[128 = 0]

nov_fazo: [137 138 133 112 118 115 143  99  95 108 111 160 131 158 113 137 167  58
 117 173 121 180]
fogin_zadi: [131  80 108  93 196 139 143 119 188 145 115 160 153 116 174 152  87 133
 137 115 120 120]
fogin_zadi: [113 139 130 121 132 133 140 122 127 123 153 150 136 132 150 125 141 112
 119 122 120 123]
zod_guku: [178 136 170 150 143 151 139 153 107 123 102 188 122 198 173 117 110 129
 151 153  95 156]
ruzaz_kuv: [109 122 116 124 137  97 101 109 150  89 161 189 163 115 109 131 123  91
  93 104 150 143]
peno_gepok: [ 78 125 119  78  90 106 134 164  97 177 105 138  86  72 158 121 121 127
  90 120 122 170]
nov_fazo: [118 117 108  98 156 109 122 137 145 133 128 148 147 117 127 131 122 109
 115 144 141 138]
kuzi_pudu: [149 106 146 122 124 115 121 136 118 137  71 188 123 122 154 141 107 124
 138 125 105 154]
ruzaz_kuv: [116 138 119 122 130  95 105 103 143  85 165 186 177 127  97 125 152  33
  94 143 162 159]
zod_guku: [135  98 134  92 128 175 162 121  97 123 129 167  89 174 193 121 116 138
 121 121 101 145]
fogin_zadi: [134 124 129 133 153 134 138 134 119 133 106 165 133 115 137 152 156  95
 144 120 114 117]
zod_guku: [131 114 128 116 117 110 125  91 151 108 123 130 145 130 123 130 112 122
 124 135 129 145]
fogin_zadi: [144 115 128 110 135 131 110 179  94 122 116 184 108 159 135 109 114 111
 111 149 143 167]
kuzi_pudu: [140 103 109 136 166 154 116 164 152 155 125 120 125 113 114 135 109  97
 129 122 167 136]
ruzaz_kuv: [130 149 134 152 111 138 126 132 145 102 160  87 154 117 112 102 168  76
 154 145 155  91]
zod_guku: [119 130 115 114 124 124 119 141 116 139 135 102 121 122 123 121 130 169
 129 130 131  95]
fogin_zadi: [140 132 108 149 192 154 135 111 164 129 165  85 156 150 114 145 130 172
 152 119 129  60]
kuzi_pudu: [114 129 132 116 101 113 138 116 126 124 114 100 120 107 134 124 134 154
 138 127 111 116]
peno_gepok: [127 145 134 101 111  97 110 126 134 144 131 163 174 119 151 113 141  83
 130 172 130 115]
kuzi_pudu: [167 111 155 130 133 162 128 117 141 175 116 184 134 168 197 133  72 127
 131 130 108 150]
peno_gepok: [169 114 130 143 148 111 123 118 175 116  86  71 150 146  88 129  98 142
 162 176 141 149]
ruzaz_kuv: [ 98 136 119 133 131 152 153  91 159 151 171  94 136 102 145 142 136 115
 119  95 127 107]
peno_gepok: [150 144 149 178 166 150 151 114 118  90 131 157 130 164 129 151 155 142
 154  99  91 106]
peno_gepok: [130 161 147 150 127 109 127  85 101  75 153 209 165 153 122 143 185  76
 123 121 104 117]
zod_guku: [133 151 141 162 135 128 136 119 118 116 131 149 127 145 104 141 145  81
 114 127 128 176]
ruzaz_kuv: [118 128 128 157 117 121  96 157 127 133 129 148 130  76 109 133 136 110
 128  84 148 103]
nov_fazo: [164 120 170 138 131 129 116 154 126 125 101 236 139 162 189 117  88 110
 134 130 104 165]
fogin_zadi: [147  98 110 121 176 174 123 172  92 157 122 165  89 157 142 144 111 159
 121 105 131 118]
nov_fazo: [144 133 149 138 116 121 119 118 135 111 136 145 132 172 140 110  86 164
 118 134 118 157]
peno_gepok: [129  97 114 144 133 146 115 113 140 147 121 118 110 104 108 156 100 147
 118  78 142 128]
ruzaz_kuv: [122 145 126 104 146  88 131 127 109 138 105 173 137 142 124 143 133 120
 105 161 108 174]
kuzi_pudu: [134 150 146 146  98 123 137  93 113 125 122 112 130 137 123 134 149 132
 140 134 106 121]
kuzi_pudu: [184 118 146 184 150 163 114 124 112 114 114 155 118 184 105 146 113 137
 145 113 127 134]
nov_fazo: [111  86 109  96 132 164 154 134 189 133 145  52 121  92 170 103  99 146
 151 114 146  92]
kuzi_pudu: [100 133 121 110 114 110 137 154 131 174  95 116 122  59 131 136 150  66
 124 141 138 154]
nov_fazo: [118 114 115 130 142 118 114 164 153 122 124 105 126  95 114 119 109 155
 134 110 147 112]
nov_fazo: [120 157 131 129 129 110 142 142 109 133 114 114 128 123 113 129 164 107
 133 159 119 139]
nov_fazo: [ 99 169 146 135 113 145 153 182  56 149 136 167  81 124 167 119 173 124
 114 107  96 131]
kuzi_pudu: [129 140 138 132 121 113 130 121 112 112 119 152 131 135 124 132 144 116
 126 134 115 141]
nov_fazo: [138 100 135 117  90 162 131  93 135 109 154 112 113 158 158 105  94 156
 126 112 130 120]
peno_gepok: [ 96 117  99 129 197 131 131 189 127 176 108 166 109  60 128 171 136 125
 116  71 129 118]
peno_gepok: [ 95 137 113 112 148 136 139 125 118 142 160 170 138 101 150 145 166  85
 109 102 124 105]
zod_guku: [122 129 136 116 113 127 148 135 137 134 110 105 124 110 150 117 135 116
 145 144 119 131]
zod_guku: [139 132 118 130 123 126 112 122 131 114 149  81 134 156  95 111 120 160
 129 152 149 111]
zod_guku: [ 98 135 112 122  93 135 127 130 114 125 158  77 106 104 101 113 151 111
 108 121 157 127]
fogin_zadi: [131 106 102 119 160 163 121 139 150 154 165  73 107 162 132 118  63 228
 114 112 144 107]
peno_gepok: [127 111 127 148 142 159 136 133 141 160 126 101  97 118 143 144  86 195
 129  76 117 117]
zod_guku: [108 116 123 117 131 123 139 122 147 146 116 119 122  92 146 141 114 149
 127 102 115 124]
nov_fazo: [141 126 138 122 107 112 100 132 101 105 128 182 127 159 127 114 112 134
 109 135 130 149]
zod_guku: [151 134 138 134 138 136 151 105 140 106 126  98 131 178 121 122 122 130
 139 166 120 158]
nov_fazo: [121 157 133 156 141 121 115 136 107 150 144 156 126 135 120 145 125 164
 109  99 113 121]
ruzaz_kuv: [137 132 151 111 107 100 150 156 117  78  82 127 118 142 134  95 143 106
 151 182 113 174]
ruzaz_kuv: [149 129 139 126 115 114 113 158  91 147  79 154 112 132 121 130 131 119
 134 155 123 153]
kuzi_pudu: [148  96 128 119 154 138 122 155 140 128 104 168 125 136 146 127  98 113
 131 130 136 153]
ruzaz_kuv: [ 89 150  99 126 154 103 112  61 165 133 202 158 190 109 103 160 142  87
  78 102 147 115]
ruzaz_kuv: [130 174 151 121  77  73 133  86 127 151  94  83 165 115 124 127 158 131
 156 194  94 115]
peno_gepok: [124 134 139 130  81  96 115  94 112  95 123 135 122 140  99 122 121 132
 103 131 127 172]
fogin_zadi: [147 154 150 176 106 140 138  82 125  70 152 113 152 149 100 126 186  77
 157 131 126 100]
zod_guku: [144 169 145 167 149 132 157 138 131 128 120  77 124 162 103 127 145 125
 146 167 117 159]
ruzaz_kuv: [111 122 121  91 152 111 148 120 100 176  89 192 102 132 150 168 109 126
  82 128  95 208]
fogin_zadi: [166  87 133 111 171 159 125 186 134  83 130 169 106 207 165  86  63 175
 131 142 136 156]
peno_gepok: [100 142 119 115 143  54 115 150 143 141  89 139 136  89  95 141 106 144
 100 141 125 187]
nov_fazo: [139 171 153 147 103 118 127 118  85 136 129 145 127 165 127 127 148 137
 124 150 101 136]
fogin_zadi: [127 128 128 163 163 155 158 143 117 160  93  69  84 104 134 166 129 252
 173  68  75  56]
fogin_zadi: [110 128 113 119 120 118 126  88 149 151 140  99 144 100 119 145 126 133
 119 119 131 112]
kuzi_pudu: [ 96 159 128 116  97 114 161  71 170 161 144  52 161  85 139 131 157  88
 137 155 121 117]
kuzi_pudu: [114 118 121  87 101 111 124 107 149 144 130 110 148 103 155 116 117 141
 132 143 126 101]
kuzi_pudu: [102 147 105 106 121  68  92 144 103 134 117 176 162  71  78 142 187  37
 105 155 158 135]
peno_gepok: [148 124 145 138 103 169 155  55 129 108 150 118 136 164 153 134 147 107
 147 124 109 106]
ruzaz_kuv: [117 173 123 136 142 105 128 130 123 144 143 123 160 120 104 135 175  85
 127 161 132 118]
fogin_zadi: [120 125 127 144 107 154 140  94 119 141 138  86 102 119 127 144 129 170
 130  86 114 100]
zod_guku: [ 99 156 125 142 131 111 136 145 113 155 120 114 116  89 112 146 153 132
 119 111 117 130]
[124 132 144 162 129 125 106 172 139 153 113 182 139  69 145 136 130  80
 136  87 135 119] -> zod_guku
[161 105 135 137 138 147 119 168 126 120 102 134 108 154 124 113 100 123
 138 143 146 159] -> fogin_zadi
[130  94 104 102 163 172 130 128 111 132 156 164 112 153 154 138 121 149
 116  98 130  94] -> zod_guku
[116 153 147 150 134 135 122 177 101 151 141 180 108 131 166 122 113 170
 114  88 103 122] -> nov_fazo
[120 170 137 127 129 113 154  96 174  86 178  66 183 152 136  93 158 128
 157 179 120  85] -> ruzaz_kuv
[127 109  93 123 186  86 104 124 153 117 103 158 161  97  59 169 137  77
 112 134 160 158] -> nov_fazo
[126 152 147 131 100 101 139  87 142 102 140  97 136 165 125 111 104 175
 118 151 106 159] -> peno_gepok
[112 165 138 161 164 119 126 145 114 108 164 183 138 143 134 137 140 167
 115  86 100 103] -> peno_gepok
[150 116 134 162 129 123 113 110 175 112 122  81 141 131 101 127  85 174
 147 117 138 121] -> nov_fazo
[128 135 136 127 135 117 140 111 138 111 128 147 143 138 135 131 133 111
 127 137 116 145] -> kuzi_pudu
[144 109 132 136 126 125 142  93 159 137  90  82 122 126 115 146  96 151
 141 133 119 158] -> peno_gepok
[126  99 121 117 118 165 133 118  99 134 138 126  79 150 150 132  97 204
 113  82 113 114] -> fogin_zadi
[121 114 100 119 146 150 110 187 118 135 149 108 104 121 106 109 125 124
 115 125 174 120] -> kuzi_pudu
[142 181 161 167  83 121 116 157  57 117 131 143  98 179 101 104 151 119
 109 156 123 177] -> zod_guku
[133 146 122 133  99 142 161  94 113 137 111  12 113 123  87 134 185 111
 162 173 129 110] -> ruzaz_kuv
[ 91 137  93  65 136  72  99 158 119  98 158 181 170 104 105 103 171  44
  91 177 172 136] -> kuzi_pudu
[116 136 122 116 133 111 128  91 131 168 127 135 138 124 136 156 112 163
 109 120 105 127] -> ruzaz_kuv
[132 121 116 139 158 155 143 140 141 104 148  56 111 149 119 117 119 218
 156 112 123  71] -> ruzaz_kuv
[ 93 125  92 117 132 138 136 101 123 116 169 101 121 105  85 143 167  81
  96 109 161 131] -> zod_guku
[118 128 115 111 192 104 137 118 163  48 172 188 172 169 122 119 130 100
 105 140 135 155] -> kuzi_pudu
[121 136 128 143  98 131 116 118 112 121 151 101 102 146 102 118 108 163
 100 113 139 151] -> zod_guku
[135 131 128 124 105 118 107 124 140 116 148  99 138 150 115 100 103 152
 122 152 148 129] -> peno_gepok
[130 123 124 112 120 137 128  81 135 129 161 131 137 165 142 127 104 148
 106 130 125 132] -> nov_fazo
[ 94 148 131 134 133 118 136 158  68 112 129 206  97 108 131 144 173 111
  99  81 104 141] -> peno_gepok
[137 157 158 155 107 120 114 152  86 122 127 178 112 160 138 116 120 156
 116 119 105 147] -> nov_fazo
[129 106 115 159 153 190 142 186 131 151 131  50  61 121 118 122  96 189
 137  81 148 121] -> kuzi_pudu
[106 139  95  92 102 113 121  76 110 120 172  68 133 148  84 123 147 153
  98 158 147 112] -> nov_fazo
[148 121 149 106 155 111 119 181 114 130  98 218 123 173 184 110  74 176
 121 145  97 165] -> ruzaz_kuv

ridu_kep: [106 118 153 107 130 146 115 133 134 123 124 143 118 135 134 118 141 145
 135 123 132 157]
gozag_ror: [155 148 102 120 137  90 132 140 107  97 133 149 110 151 135 134 136 120
 136 120 140 104]
gozag_ror: [128 113 144 126 103 155 157  81 163 149 140  72 135 116 168 154 127 146
 136 129  68 160]
ridu_kep: [138 148 131 138 127 116 143 153  95 115  98 150 111 138 108 132 113 126
 123 117 130 107]
ridu_kep: [124 111 141 111 107 152 127 109 160  96 130 117  97 135 154 121 121 149
 146 137  97 173]
zil_vugur: [144 139 144 133 111 129 172 139 125  91 101 130  86 158 116 147  99 139
 136 121 105 103]
fodir_fof: [112 102 121  95 105 113 110 166  72 187 155 123 125  85 131 124 160 111
 136 136 169 199]
rin_met: [120 145 100 115 139 126 132 124 125 121 115 152 101 152 177 137 191 182
 127 107  97 152]
rin_met: [151 140 173 136 111 121 184 123  92 145 151 118 143 131 152 156 101 114
 133 121  88 149]
ridu_kep: [105 145 100  88 155  68 135 158 126 128 115 120 118 137  94 130 104 112
 130 145 176  52]
zil_vugur: [140 139 122 152 149 121 130 120 134 113 146 150 153 139 137 118 119 122
 118 136 119 119]
gozag_ror: [114 125  92 106 114 126 123  85 167 144 184  84 121 108 189 116 141 136
 138 162 104 168]
zil_vugur: [119 122 120 125 147 114  94 146 111 145 131 145 155 112 106 112 135 107
 121 131 169 125]
zil_vugur: [152 110 142 130 135 134 121 110 138 123 131 122 156 135 133 149 145 123
 135 106 120 130]
gozag_ror: [156 131 155 159 132 130 143 164 101  73  56 174 121 149  83 132  79 131
 123 111 105 118]
zil_vugur: [152 149 158 125  96 148 134  97 127 100 143 116  95 139 154 131 121 121
 147 109 109 131]
zil_vugur: [158 184 171 140 140 109 107 131  86  70 135 182 130 146 115  91  71  76
 133 116 152  91]
rin_met: [137 128 116 144 114 143 156 128 134 119 147 138 100 149 152 136 153 154
 126 130 108 147]
zil_vugur: [136 129  76 166  95 158  97 111 131 159 152 106 111  91 131 111 167 123
 115 134 148 137]
ridu_kep: [174  81  74 138  85 120 149 121 128 145 136  73 121  98 146 170 148 130
 141 136  92 181]
rin_met: [177  90 135 135 112 120 146 142 104 133 117 110 141 129 105 179 142 111
 140  99 129 132]
rin_met: [153 113 107 134 124 130 128 119 145  99 106 124 118 138 136 144 140 146
 135 118 100 137]
fodir_fof: [161  49 142 121 105 133 124 161 117 136 128 111 140 118  85 164 143 106
 147 118 160 167]
ridu_kep: [146 120  66 117 131 105 110 136 138  99 117 132  98 139 133 133 163 143
 136 126 140 120]
ridu_kep: [150  89  85 178 116 161 180  98 204 116 145  94 126 150 148 161 144 172
 117 151  66 133]
rin_met: [145 123 100 142 128 119 122 123 132 123 145 126 136 122 134 124 130 119
 126 139 128 133]
ridu_kep: [169 126 106 136 103 114 141 122 111 123 107  99 117 116 127 158 123 118
 137 113 106 124]
fodir_fof: [144 156 119 120 134 109 114 137  96  99 107 160 108 140 140 123 139 131
 134 106 126 127]
zil_vugur: [136 150  95 187  97 171 149  88 159 135 130 100 109 113 152 123 127 152
 107 140  73 127]
fodir_fof: [159  81  95 153 132 132 109 140 113 146 125 140 164 112 133 148 181 137
 122 115 118 188]
gozag_ror: [131  92  96 178 131 136 131 126 142 177 145 104 191  84 112 127 114 114
 101 163 115 152]
rin_met: [132 133  96 188 125 139 153 124 136 157 143 118 151 110 120 124 114 126
  97 155 111 115]
fodir_fof: [147 125 199 137 141 130 128 123 117 119  99 126 181 126  86 139  66  86
 130 107 127  94]
rin_met: [112 158 136 141 144 123 130 134 115 140  87 134 143 120 103 121  99 125
 110 122 125  86]
rin_met: [132 129 119 148 109 154 161 115 154 105 158 134  93 151 165 125 138 160
 127 145  90 158]
rin_met: [173  96 138  87 131 116 129 142 105  92  18 130 106 164 119 209 192 173
 158  37  94 130]
zil_vugur: [118 113 108 161 176 112 146 147 145 138  90 147 186 133 100 137 109 145
  98 143 106 105]
ridu_kep: [144 100 131 192 108 168 175 160 102 148 123 159 129 134 124 148 154 162
 104 126  90 187]
fodir_fof: [119 131  70 130 144 155 111  70 228  91 145 112  99 166 170 125 190 182
 127 130 111  89]
fodir_fof: [126 125 189 129 145 138 140 104 135 146 134 116 184 128 130 142 103 112
 127 115 108 121]
fodir_fof: [164 119 111 140 133 138  90  95 130 123 142 133 154 124 162 136 184 129
 133  97 116 157]
gozag_ror: [152  96 114 112  99 156 100 116 141 111 135 119  88 138 144 146 200 147
 151  96 140 161]
fodir_fof: [123 179 145 118 157 123  90  92 137 100 107 142 139 138 138 106 117 120
 128 103 128  76]
gozag_ror: [157 159 114 117 133 102  92 121  90 104 165 163 122 132 167 107 155 106
 140 113 147 148]
zil_vugur: [137 131 129 191 146 148 147 129 143 133 133 146 162 140 100 127 117 125
  98 134 127  87]
gozag_ror: [132 120 124 170 115 155 163 125 151 121 105 119 124 129 118 135 101 150
 113 143  82 130]
zil_vugur: [ 66 166 120 148 140 134 155 138 138 154 137 141 124 117 134  84  85 147
  96 181 112 123]
fodir_fof: [167 138  79 184 135 159 106  67 191  85 133 123 136 144 155 124 156 148
 116 119  89  99]
gozag_ror: [106 134 152 132 166 100 121 162  94 166 114 146 188 110  77 118  91  91
 108 135 171  89]
ridu_kep: [124 158 129  95 127  95 121 148 106  90 103 141  88 135 115 110  90 114
 143 131 146 103]
gozag_ror: [ 91 161 154  66 160  78 104 147 104 116 125 150 131 130 124  96  87 102
 141 139 167 106]
gozag_ror: [139 111  83  74 125  89 107 109 143 126 172  94 118 122 171 138 164 120
 157 137 143 150]
rin_met: [146 114 122 132 110 137 140 143 127 107 152 141  91 152 127 136 154 134
 137 125 146 136]
ridu_kep: [109 145 128 104 143  99 104 169  81 135 121 165 121 123 109 106 130 113
 127 127 177 125]
fodir_fof: [118 111 179  83 116 122 134 140 111 143 143 111 124 128 117 142 118 106
 150 120 157 136]
[131 125 112 142 165  93 132 165 113 112  44 152 161 127  78 136  84 132
 111 127 113  95] -> zil_vugur
[158 117 121 176 124 137 151 143 122 110  95 142 136 133 103 141 107 133
 114 126  99 126] -> gozag_ror
[124 141 107 173 111 161 179  99 170 130 149 110 110 140 160 132 126 165
 110 152  71 128] -> zil_vugur
[112 118 149 106 142 114 150 146 128 125  83 127 133 137 112 146 104 143
 131 125 110 122] -> zil_vugur
[126 158 139 106 132 119 138 110 126  95 128 144 106 149 180 122 126 152
 140 122  84 153] -> rin_met
[145 110  60 153 135 123 106 152 127 132 123 144 119 131 104 134 188 138
 114 121 167 108] -> rin_met
[148 132 191  86 126 122 124 107 117  94 105 122 130 143 143 148 108 117
 160  90 105 136] -> zil_vugur
[137 106 101  93 133  90 125 166  90 158  76 114 123 124  95 178 176 133
 137  89 161 104] -> ridu_kep
[149 106 119 182 112 151 169 137 120 153 137 127 143 123 128 151 139 142
 109 134  94 159] -> ridu_kep
[101 137 121 130 107 130 188 144 144 133 148 113  82 140 128 126  97 146
 123 169 117 118] -> fodir_fof
[113 141 131  74 151  67 125 179  88  94  96 164 108 141 112 115  89 119
 144 138 151 126] -> zil_vugur
[147 116 134 139 139 126 106 135 126 109  93 138 148 127  94 131 114 113
 127 113 138 109] -> fodir_fof
[131 111 170 195 119 190 152 131 110 167 146 158 165 123 136 130 151 146
 100 120  94 189] -> ridu_kep
[144 112 189 127 107 142 158 122 130 118 109 100 137 128 104 151  71 108
 141 121 103 125] -> rin_met
[ 88 141 136  84 163  97  99 134 131 152 141 126 152 123 113 110 123 105
 129 136 184  84] -> ridu_kep
[143 133  90 177 126 113 158 118 136 156 187 106 164 106 133 120  94  98
 106 176 120 117] -> ridu_kep
[166  80 162 143 147 108 143 159  90 166  80 114 208 116  60 190 118  92
 123  89 141  99] -> gozag_ror
[130 120 121 103 149  92  86 127 106 159 127 114 180  93 118 126 127  90
 132 122 158 126] -> rin_met
[143 153  69 121 119 121 135 134 173  28  95 147  23 188 120 122 136 167
 142 128 134  61] -> fodir_fof
[145 110  80 144 121  99 145 140 114 167 156 101 149 101 124 144 130 108
 120 152 136 133] -> ridu_kep
[151  88 112 135 117 129 129  99 142 164 153  80 173  95 150 154 141 117
 132 134 100 170] -> gozag_ror
[144 169 176  92 134  90 155 133  63 122 124 148 127 146 162 149 119 117
 146  93 106 136] -> rin_met
[148 118 104 150 121 127 160 108 159 130 134  91 135 130 130 154 117 131
 124 139  99 104] -> ridu_kep
[133 128 114 144 135 142 123 114 153 112 133 137 126 143 138 124 146 144
 123 126 120 122] -> ridu_kep
